Here is a tiny trained network, its code and every weight. The questions are about switching its units off for an input and a target symbol, where a switched-off unit gives its printed mean instead of its output.

import numpy as np


def w(rows, s, z=0):
    codes = np.array(rows[::2]) - 128.0
    scale = np.full(codes.shape[1], s)
    scale[-1] = z or s
    return codes * scale


def norm(h):
    return h / np.sqrt((h * h).mean(-1, keepdims=True) + 1e-5)


def f(y):
    return np.maximum(y, 0)


def softmax(a):
    e = np.exp(a - a.max(-1, keepdims=True))
    return e / e.sum(-1, keepdims=True)


def log_softmax(a):
    a = a - a.max(-1, keepdims=True)
    return a - np.log(np.exp(a).sum(-1, keepdims=True))


def net(x, mask):
    ids = ['ΓΣΨαεμ'.index(c) for c in x.split()]
    T = len(ids)
    res = E[ids] + P[:T]
    r = norm(res)
    for j in range(3):
        rows = slice(4 * j, 4 * j + 4)
        q, k, v = (r @ M[0][rows].T for M in (Q, K, V))
        z = softmax(np.where(np.tri(T) > 0, q @ k.T / 4**0.5, -1e9)) @ v
        o = O[0][rows]
        res = res + np.where(mask[j], z, o[:, -1]) @ o[:, :-1]
    y = f(norm(res) @ A[0][:, :-1].T + A[0][:, -1])
    res = res + np.where(mask[3:7], y, B[0][:, -1]) @ B[0][:, :-1]
    return log_softmax(norm(res)[-1] @ U[:, :-1].T + U[:, -1])


Q, K, V, O, A, B = {}, {}, {}, {}, {}, {}
E = w([
[129,135,73,70,64],'Γ',
[118,96,122,55,120],'Σ',
[153,139,133,2,135],'Ψ',
[161,107,151,185,168],'α',
[91,202,116,89,111],'ε',
[148,95,86,96,196],'μ',
],0.021)
P = w([
[173,163,165,250,75],'0',
[185,120,22,142,175],'1',
[155,110,66,112,185],'2',
[154,117,103,93,182],'3',
[154,122,116,91,188],'4',
[149,123,125,77,194],'5',
[135,132,99,88,194],'6',
[122,134,102,72,182],'7',
],0.011)
Q[0] = w([
[141,197,177,47,150],'h1',
[128,130,149,155,102],'h1',
[226,101,16,18,184],'h1',
[126,99,169,119,37],'h1',
[145,165,146,22,104],'h2',
[64,49,63,162,169],'h2',
[3,165,87,178,91],'h2',
[96,105,144,120,176],'h2',
[166,218,45,180,236],'h3',
[68,218,132,124,104],'h3',
[116,100,189,1,164],'h3',
[132,142,73,63,154],'h3',
],0.0077)
K[0] = w([
[164,182,130,135,142],'h1',
[102,69,139,73,77],'h1',
[210,149,238,172,48],'h1',
[202,119,74,36,231],'h1',
[197,94,190,239,80],'h2',
[97,140,124,124,133],'h2',
[49,80,60,86,255],'h2',
[115,74,104,156,98],'h2',
[173,116,159,167,130],'h3',
[140,187,141,247,159],'h3',
[118,177,127,97,102],'h3',
[177,95,145,214,86],'h3',
],0.0089)
V[0] = w([
[77,73,120,207,67],'h1',
[114,64,106,116,161],'h1',
[175,129,205,188,103],'h1',
[183,80,178,185,78],'h1',
[126,66,123,207,114],'h2',
[92,169,66,247,113],'h2',
[245,115,92,111,70],'h2',
[81,91,185,87,165],'h2',
[99,114,72,134,186],'h3',
[189,206,143,151,111],'h3',
[98,85,118,125,74],'h3',
[200,55,130,139,109],'h3',
],0.012)
O[0] = w([
[183,176,166,153,132,107],'h1',
[163,111,78,177,175,127],'h1',
[132,202,140,85,152,205],'h1',
[185,165,109,160,137,215],'h1',
[139,148,2,134,158,155],'h2',
[66,143,117,135,98,141],'h2',
[107,32,117,110,81,254],'h2',
[198,149,155,92,189,54],'h2',
[102,90,113,176,197,188],'h3',
[67,115,134,82,107,141],'h3',
[219,133,81,195,68,77],'h3',
[168,106,156,107,113,214],'h3',
],0.0081,0.0086)
A[0] = w([
[43,163,171,49,155,249],'n1',
[32,217,3,119,112,125],'n2',
[122,94,155,223,114,211],'n3',
[147,216,78,124,121,75],'n4',
],0.0065,0.0022)
B[0] = w([
[43,45,58,209,53,242],'n1',
[101,137,146,167,59,254],'n2',
[209,23,58,254,27,173],'n3',
[178,254,165,184,12,165],'n4',
],0.0069,0.0036)
U = w([
[150,102,96,157,2,219],'Γ',
[194,125,148,89,92,120],'Σ',
[111,128,202,18,174,141],'Ψ',
[123,244,163,174,129,143],'α',
[8,173,219,139,122,7],'ε',
[129,92,74,119,169,93],'μ',
],0.0091,0.0019)

Each question gives the input, a string of symbols that net reads in full, and the target symbol t.
The units are the heads (4 rows each of Q, K, V and O) and the neurons (one row each of A and B). Each row of codes is followed by its name. A weight is (code - 128) times the scale printed after its matrix; where a second scale follows, it is the last column's (O, A, B and U).
mask holds one flag per unit, heads first, then neurons. A switched-off unit (its flag False) gives its mean, the last column of its rows in O or B, instead of its output. The means were averaged over made-up inputs and are rounded, as every weight is.
A unit's drop is (log p(t) with every unit on - log p(t) with that unit switched off) / (log p(t) with every unit on - log p(t) with every unit switched off).
The circuit of an input: a set's keep is (log p(t) with only the set's units on - log p(t) with every unit switched off) / (log p(t) with every unit on - log p(t) with every unit switched off). Starting from all 7 units, units are removed one at a time, each time the one whose removal leaves the highest keep (on an exact tie, the one counted first), for as long as the keep stays at least 0.8.
circuit, biggest first: the units of the circuit, biggest drop first
most important unit: the unit with the biggest drop
heads that matter: for each layer, one digit per head in row order, 1 if its drop is at least 0.15 and else 0, layers parted by /
drop when u is switched off: that unit's drop, to one decimal
input Σ μ Σ, target Σ: heads that matter	101
input Γ μ Γ Σ α ε Σ, target Γ: heads that matter	011
input μ α α μ Ψ, target μ: heads that matter	110
input Ψ μ μ, target Ψ: circuit, biggest first	(h2)
input α μ α μ, target α: circuit, biggest first	(h1, h2)
input Γ Γ Γ α, target Γ: circuit, biggest first	(h2, h3)
input Ψ α μ, target Ψ: circuit, biggest first	(h2, h3)
input α μ Γ μ Ψ μ Ψ, target α: heads that matter	110
input Γ α μ μ Γ α, target Γ: circuit, biggest first	(n3, h2)
input Γ μ Ψ, target Γ: drop when h3 is switched off	0.2
input α μ ε α, target α: drop when h1 is switched off	0.5
input Γ μ μ, target Γ: drop when h3 is switched off	0.3
input Σ α Γ α, target Σ: drop when n1 is switched off	0.2
input α μ μ Σ α μ Σ, target α: most important unit	h1
